Below is a small trained network, with its code and all its weights. Each question gives an input and a class and asks what happens when units are switched off, that is, made to give their printed mean instead of their output.

import numpy as np


def w(rows, s, z=0):
    codes = np.array(rows[::2]) - 128.0
    scale = np.full(codes.shape[1], s)
    scale[-1] = z or s
    return codes * scale


def f(y):
    return y / 2 * (1 + np.tanh(0.7978845608 * (y + 0.044715 * y**3)))


def log_softmax(a):
    a = a - a.max(-1, keepdims=True)
    return a - np.log(np.exp(a).sum(-1, keepdims=True))


def net(x, mask):
    res = np.array(x, float).reshape(1, 3) / 4 @ E
    y = f(res @ A[0][:, :-1].T + A[0][:, -1])
    res = res + np.where(mask, y, B[0][:, -1]) @ B[0][:, :-1]
    return log_softmax(res[-1] @ U[:, :-1].T + U[:, -1])


A, B = {}, {}
E = w([
[1,215,89],'x0',
[96,17,10],'x1',
[58,43,243],'x2',
],0.0069)
A[0] = w([
[73,71,211,59],'N1',
[206,74,148,96],'N2',
[129,142,140,21],'N3',
[84,82,195,105],'N4',
[124,114,141,19],'N5',
[197,70,122,178],'N6',
[202,80,140,139],'N7',
[117,198,70,88],'N8',
[154,33,72,53],'N9',
[22,158,89,65],'N10',
[208,78,147,85],'N11',
[124,78,170,32],'N12',
[204,149,191,29],'N13',
[188,188,199,62],'N14',
[24,164,119,120],'N15',
[201,151,79,29],'N16',
[149,179,72,44],'N17',
[18,180,114,36],'N18',
[40,79,41,35],'N19',
[167,192,193,69],'N20',
[118,54,54,40],'N21',
[122,134,131,17],'N22',
[185,163,76,32],'N23',
[146,34,72,41],'N24',
[114,229,193,57],'N25',
[64,56,181,56],'N26',
[45,167,107,145],'N27',
[215,159,72,61],'N28',
[186,199,203,69],'N29',
[167,193,60,85],'N30',
[102,30,234,40],'N31',
[212,164,70,66],'N32',
[131,119,121,20],'N33',
[252,60,154,2],'N34',
[211,85,135,147],'N35',
[219,172,64,74],'N36',
[136,182,177,46],'N37',
[124,38,49,53],'N38',
[164,200,56,222],'N39',
[8,76,203,55],'N40',
[93,195,91,54],'N41',
[121,134,130,17],'N42',
[80,81,191,157],'N43',
],0.011,0.0068)
B[0] = w([
[204,90,47,177],'N1',
[146,219,185,182],'N2',
[152,193,29,108],'N3',
[181,92,96,176],'N4',
[197,194,34,108],'N5',
[107,166,176,210],'N6',
[157,175,184,192],'N7',
[188,132,133,173],'N8',
[59,190,76,175],'N9',
[126,227,148,187],'N10',
[170,219,181,178],'N11',
[190,162,51,131],'N12',
[95,214,56,161],'N13',
[39,156,64,182],'N14',
[199,216,212,203],'N15',
[196,132,78,150],'N16',
[183,116,86,148],'N17',
[182,235,134,182],'N18',
[46,183,77,183],'N19',
[48,153,65,175],'N20',
[52,152,61,167],'N21',
[178,189,46,106],'N22',
[204,115,55,148],'N23',
[65,184,55,169],'N24',
[56,148,59,188],'N25',
[181,114,93,167],'N26',
[176,189,203,202],'N27',
[202,95,94,174],'N28',
[38,137,58,192],'N29',
[182,70,88,183],'N30',
[205,94,64,196],'N31',
[196,88,93,177],'N32',
[152,199,40,107],'N33',
[178,247,174,191],'N34',
[156,180,195,200],'N35',
[193,74,93,190],'N36',
[70,190,39,145],'N37',
[42,137,71,183],'N38',
[157,68,158,254],'N39',
[211,89,68,197],'N40',
[189,157,118,155],'N41',
[184,190,41,106],'N42',
[177,81,126,198],'N43',
],0.013,0.0077)
U = w([
[190,227,214,88],'0',
[239,25,44,87],'1',
[20,150,31,170],'2',
[114,55,254,234],'3',
[119,59,122,7],'4',
[122,82,125,7],'5',
],0.013,0.014)

Each question gives the input, the list of numbers given to net, and the class t.
The units are the neurons (one row each of A and B). Each row of codes is followed by its name. A weight is (code - 128) times the scale printed after its matrix; where a second scale follows, it is the last column's (A, B and U).
mask holds one flag per neuron, in row order. A switched-off neuron (its flag False) gives its mean, the last column of its row in B, instead of its output. The means were averaged over made-up inputs and are rounded, as every weight is.
A unit's drop is (log p(t) with every unit on - log p(t) with that unit switched off) / (log p(t) with every unit on - log p(t) with every unit switched off).
The circuit of an input: a set's keep is (log p(t) with only the set's units on - log p(t) with every unit switched off) / (log p(t) with every unit on - log p(t) with every unit switched off). Starting from the 12 units with the biggest drops (on a tie, the unit counted first), units are removed one at a time, each time the one whose removal leaves the highest keep (on an exact tie, the one counted first), for as long as the keep stays at least 0.8.
units of the circuit, in order: the units of the circuit, biggest drop first
most important unit: the unit with the biggest drop
k most important neurons: the k neurons with the biggest drops, biggest first
drop of u: that unit's drop, to one decimal
input [-2,-8,8], class 1: most important unit : N31
input [7,-8,-8], class 1: units of the circuit, in order : N30, N39
input [-8,8,4], class 0: 2 most important neurons : N34, N11
input [-4,7,6], class 2: 3 most important neurons : N9, N24, N38
input [6,6,-6], class 0: 3 most important neurons : N10, N27, N15
input [-7,-7,8], class 1: 2 most important neurons : N31, N1
input [8,3,8], class 0: 2 most important neurons : N15, N10
input [-8,3,8], class 0: 3 most important neurons : N34, N2, N11
input [-7,8,6], class 2: 2 most important neurons : N38, N24
input [8,6,8], class 0: 2 most important neurons : N15, N10
input [5,5,-3], class 0: 2 most important neurons : N27, N15
input [-3,-2,-4], class 1: drop of N15 : 0.2
input [-8,4,7], class 0: drop of N34 : 0.1
